Here is a tiny trained network, its code and every weight. The questions are about switching its units off for an input and a class, where a switched-off unit gives its printed mean instead of its output.

import numpy as np


def w(rows, s, z=0):
    codes = np.array(rows[::2]) - 128.0
    scale = np.full(codes.shape[1], s)
    scale[-1] = z or s
    return codes * scale


def norm(h):
    return h / np.sqrt((h * h).mean(-1, keepdims=True) + 1e-5)


def f(y):
    return y / 2 * (1 + np.tanh(0.7978845608 * (y + 0.044715 * y**3)))


def log_softmax(a):
    a = a - a.max(-1, keepdims=True)
    return a - np.log(np.exp(a).sum(-1, keepdims=True))


def net(x, mask):
    res = np.array(x, float).reshape(1, 6) / 4 @ E
    u = 0
    for l in range(2):
        y = f(norm(res) @ A[l][:, :-1].T + A[l][:, -1])
        res = res + np.where(mask[u : u + 5], y, B[l][:, -1]) @ B[l][:, :-1]
        u += 5
    return log_softmax(norm(res)[-1] @ U[:, :-1].T + U[:, -1])


A, B = {}, {}
E = w([
[145,156,186,186,116,151,176,142,196,167,71],'x0',
[206,193,169,208,66,186,154,100,66,26,139],'x1',
[203,150,115,138,203,167,131,160,100,197,130],'x2',
[109,19,93,241,113,129,254,89,74,144,140],'x3',
[94,107,142,116,67,164,100,149,49,171,92],'x4',
[111,202,83,190,133,44,128,147,107,178,151],'x5',
],0.0054)
A[0] = w([
[211,62,169,59,153,254,141,84,128,43,100,112],'0.n1',
[87,172,53,114,134,63,133,122,147,199,111,1],'0.n2',
[192,122,82,153,241,84,147,70,235,41,177,50],'0.n3',
[239,164,142,154,251,222,114,139,59,179,184,24],'0.n4',
[153,118,59,43,181,94,124,127,3,20,251,31],'0.n5',
],0.005,0.0026)
B[0] = w([
[63,126,137,166,186,127,86,164,146,96,141,252],'0.n1',
[147,101,188,124,183,138,71,153,131,46,127,166],'0.n2',
[107,161,146,101,58,156,180,249,67,174,138,190],'0.n3',
[165,112,167,48,133,24,168,56,119,112,34,216],'0.n4',
[181,115,147,150,67,143,78,87,174,192,187,211],'0.n5',
],0.011,0.0034)
A[1] = w([
[132,181,184,194,112,157,155,129,228,163,56,2],'1.n1',
[174,242,122,230,112,24,83,120,60,98,138,40],'1.n2',
[58,161,146,121,6,74,142,87,182,34,156,24],'1.n3',
[144,254,65,67,119,181,67,109,179,96,87,103],'1.n4',
[98,116,142,105,69,172,79,154,8,151,68,56],'1.n5',
],0.0084,0.0023)
B[1] = w([
[173,122,92,68,64,114,12,82,98,134,250,225],'1.n1',
[60,95,167,97,166,205,79,154,177,68,107,250],'1.n2',
[227,157,148,65,214,73,147,105,107,183,44,253],'1.n3',
[94,55,62,245,96,131,254,83,89,135,133,229],'1.n4',
[179,235,140,122,115,108,170,200,157,117,163,199],'1.n5',
],0.0092,0.0047)
U = w([
[207,127,162,68,171,59,167,79,127,160,48,100],'0',
[184,103,120,121,47,156,49,78,149,172,234,103],'1',
[110,101,47,216,113,167,238,95,128,134,125,144],'2',
[141,190,154,115,86,156,167,255,101,150,148,116],'3',
[110,115,144,127,158,157,117,132,160,119,114,254],'4',
[62,90,162,135,190,168,69,178,165,69,132,43],'5',
],0.0095,0.0057)

Each question gives the input, the list of numbers given to net, and the class t.
The units are the neurons (one row each of A and B). Each row of codes is followed by its name. A weight is (code - 128) times the scale printed after its matrix; where a second scale follows, it is the last column's (A, B and U).
mask holds one flag per neuron, layer by layer. A switched-off neuron (its flag False) gives its mean, the last column of its row in B, instead of its output. The means were averaged over made-up inputs and are rounded, as every weight is.
A unit's drop is (log p(t) with every unit on - log p(t) with that unit switched off) / (log p(t) with every unit on - log p(t) with every unit switched off).
The circuit of an input: a set's keep is (log p(t) with only the set's units on - log p(t) with every unit switched off) / (log p(t) with every unit on - log p(t) with every unit switched off). Starting from all 10 units, units are removed one at a time, each time the one whose removal leaves the highest keep (on an exact tie, the one counted first), for as long as the keep stays at least 0.8.
units of the circuit, in order: the units of the circuit, biggest drop first
unit that matters most: the unit with the biggest drop
top k neurons: the k neurons with the biggest drops, biggest first
k most important neurons of layer l: the k neurons of layer l with the biggest drops, biggest first
input [7,3,-3,7,-2,-7], class 1: top 3 neurons : 1.n1; 1.n4; 1.n2
input [3,8,5,-6,-3,7], class 4: unit that matters most : 1.n2
input [7,8,-6,6,-8,-5], class 3: units of the circuit, in order : 0.n3; 1.n4
input [-4,6,-3,-2,5,7], class 5: top 3 neurons : 1.n2; 0.n3; 0.n4
input [4,-6,5,-3,6,-3], class 3: 3 most important neurons of layer 0 : 0.n5; 0.n4; 0.n1
input [7,-1,8,1,8,2], class 0: top 3 neurons : 0.n4; 0.n3; 0.n5
input [-6,-2,8,8,-6,6], class 0: top 4 neurons : 0.n4; 1.n4; 0.n1; 1.n1
input [-5,-1,5,-6,-7,4], class 3: top 2 neurons : 0.n3; 1.n3
input [5,4,7,6,1,-6], class 0: 3 most important neurons of layer 1 : 1.n4; 1.n2; 1.n1
input [6,-2,-4,-3,5,-1], class 1: top 3 neurons : 1.n1; 0.n4; 0.n3
input [-1,-6,-7,-7,8,4], class 3: top 2 neurons : 1.n5; 0.n4
input [7,-5,5,-7,6,5], class 1: units of the circuit, in order : 1.n1; 1.n3
input [3,-2,0,-1,-5,6], class 5: top 2 neurons : 0.n2; 1.n5
input [-1,-7,6,-5,-2,8], class 5: top 2 neurons : 0.n2; 1.n3
input [0,4,1,-4,-1,-3], class 2: units of the circuit, in order : 1.n4
input [0,6,-3,1,7,-5], class 3: top 4 neurons : 1.n5; 1.n2; 0.n4; 0.n2
input [1,3,-5,2,6,7], class 5: top 3 neurons : 1.n2; 0.n3; 0.n4
input [-5,-2,-8,-2,3,8], class 0: 2 most important neurons of layer 1 : 1.n3; 1.n1
input [-7,-7,6,0,-5,2], class 1: 2 most important neurons of layer 0 : 0.n5; 0.n1
input [7,2,1,-4,-3,-6], class 1: units of the circuit, in order : 1.n1
input [-3,-5,5,-8,8,3], class 2: 2 most important neurons of layer 0 : 0.n3; 0.n1
input [3,1,-1,6,7,-1], class 3: 2 most important neurons of layer 1 : 1.n5; 1.n4
